Here is a tiny trained network, its code and every weight. The questions are about switching its units off for an input and a class, where a switched-off unit gives its printed mean instead of its output.

import numpy as np


def w(rows, s, z=0):
    codes = np.array(rows[::2]) - 128.0
    scale = np.full(codes.shape[1], s)
    scale[-1] = z or s
    return codes * scale


def norm(h):
    return h / np.sqrt((h * h).mean(-1, keepdims=True) + 1e-5)


def f(y):
    return y / 2 * (1 + np.tanh(0.7978845608 * (y + 0.044715 * y**3)))


def log_softmax(a):
    a = a - a.max(-1, keepdims=True)
    return a - np.log(np.exp(a).sum(-1, keepdims=True))


def net(x, mask):
    res = np.array(x, float).reshape(1, 5) / 4 @ E
    u = 0
    for l in range(2):
        y = f(norm(res) @ A[l][:, :-1].T + A[l][:, -1])
        res = res + np.where(mask[u : u + 3], y, B[l][:, -1]) @ B[l][:, :-1]
        u += 3
    return log_softmax(norm(res)[-1] @ U[:, :-1].T + U[:, -1])


A, B = {}, {}
E = w([
[59,165,98,152,186,163,133,87,176,129,58],'x0',
[112,251,102,62,228,181,92,149,186,80,193],'x1',
[147,129,75,193,200,172,82,199,86,69,102],'x2',
[2,181,144,106,145,152,61,168,70,110,155],'x3',
[91,230,102,149,72,144,59,57,167,45,182],'x4',
],0.0058)
A[0] = w([
[142,112,135,227,186,231,125,70,102,178,68,250],'0.n0',
[82,99,116,140,160,80,154,32,19,198,1,124],'0.n1',
[222,227,218,75,184,94,243,140,25,122,110,170],'0.n2',
],0.0039,0.0015)
B[0] = w([
[143,175,146,171,187,121,114,208,125,39,202,240],'0.n0',
[153,124,177,125,108,214,162,137,126,156,96,252],'0.n1',
[140,171,208,171,69,116,131,167,107,7,77,219],'0.n2',
],0.012,0.0024)
A[1] = w([
[64,181,9,94,229,177,64,176,132,73,64,98],'1.n0',
[253,81,73,183,29,55,191,148,61,85,96,129],'1.n1',
[206,205,128,35,159,116,224,127,127,155,124,4],'1.n2',
],0.005,0.0012)
B[1] = w([
[182,180,14,88,84,32,88,30,163,125,124,243],'1.n0',
[71,96,246,131,194,202,137,106,219,170,254,253],'1.n1',
[205,104,188,111,139,242,176,195,174,241,232,152],'1.n2',
],0.0081,0.0051)
U = w([
[86,63,131,112,38,156,163,143,86,160,78,10],'0',
[129,160,120,181,180,157,137,191,137,88,105,150],'1',
[121,111,64,160,124,40,83,126,80,164,133,3],'2',
[123,71,254,172,146,199,170,160,193,146,184,204],'3',
[122,179,43,124,116,82,102,49,229,97,167,206],'4',
],0.0098,0.0037)

Each question gives the input, the list of numbers given to net, and the class t.
The units are the neurons (one row each of A and B). Each row of codes is followed by its name. A weight is (code - 128) times the scale printed after its matrix; where a second scale follows, it is the last column's (A, B and U).
mask holds one flag per neuron, layer by layer. A switched-off neuron (its flag False) gives its mean, the last column of its row in B, instead of its output. The means were averaged over made-up inputs and are rounded, as every weight is.
A unit's drop is (log p(t) with every unit on - log p(t) with that unit switched off) / (log p(t) with every unit on - log p(t) with every unit switched off).
The circuit of an input: a set's keep is (log p(t) with only the set's units on - log p(t) with every unit switched off) / (log p(t) with every unit on - log p(t) with every unit switched off). Starting from all 6 units, units are removed one at a time, each time the one whose removal leaves the highest keep (on an exact tie, the one counted first), for as long as the keep stays at least 0.8.
units of the circuit, in order: the units of the circuit, biggest drop first
unit that matters most: the unit with the biggest drop
top k neurons: the k neurons with the biggest drops, biggest first
top k neurons in layer l: the k neurons of layer l with the biggest drops, biggest first
drop when u is switched off: that unit's drop, to one decimal
input [-1,-4,0,-8,6], class 3: units of the circuit, in order -> [1.n1]
input [-8,-2,3,-1,7], class 3: top 2 neurons in layer 1 -> [1.n1; 1.n0]
input [5,-7,0,2,6], class 1: units of the circuit, in order -> [1.n1; 1.n0; 0.n0]
input [4,0,4,-3,-5], class 1: units of the circuit, in order -> [0.n0; 1.n1]
input [0,-6,-6,8,2], class 0: units of the circuit, in order -> [1.n1; 0.n0]
input [-3,3,-2,-5,4], class 3: top 2 neurons -> [1.n0; 1.n2]
input [-2,1,-1,3,1], class 2: top 2 neurons -> [1.n1; 0.n1]
input [2,-4,-1,3,1], class 0: top 3 neurons -> [1.n1; 1.n2; 0.n2]
input [-7,5,4,7,-5], class 4: units of the circuit, in order -> [1.n0; 0.n1]
input [4,-5,4,-2,2], class 1: top 4 neurons -> [0.n0; 1.n1; 1.n2; 0.n2]
input [2,-6,-2,7,6], class 2: top 2 neurons in layer 1 -> [1.n1; 1.n2]
input [-6,3,1,-4,5], class 3: top 2 neurons -> [1.n0; 0.n0]
input [1,8,4,0,-6], class 4: top 2 neurons -> [1.n0; 0.n1]
input [8,2,2,5,-7], class 4: unit that matters most -> 1.n0
input [-2,-2,-3,4,0], class 0: top 2 neurons -> [1.n1; 1.n0]
input [7,7,4,8,-1], class 4: drop when 0.n0 is switched off -> 0.0
input [2,4,0,6,-3], class 4: drop when 1.n0 is switched off -> 0.2
input [-1,2,1,2,-1], class 4: drop when 1.n0 is switched off -> 0.1
input [0,-5,4,-2,7], class 3: drop when 1.n1 is switched off -> 0.6
input [7,7,7,2,-7], class 4: units of the circuit, in order -> [1.n0]
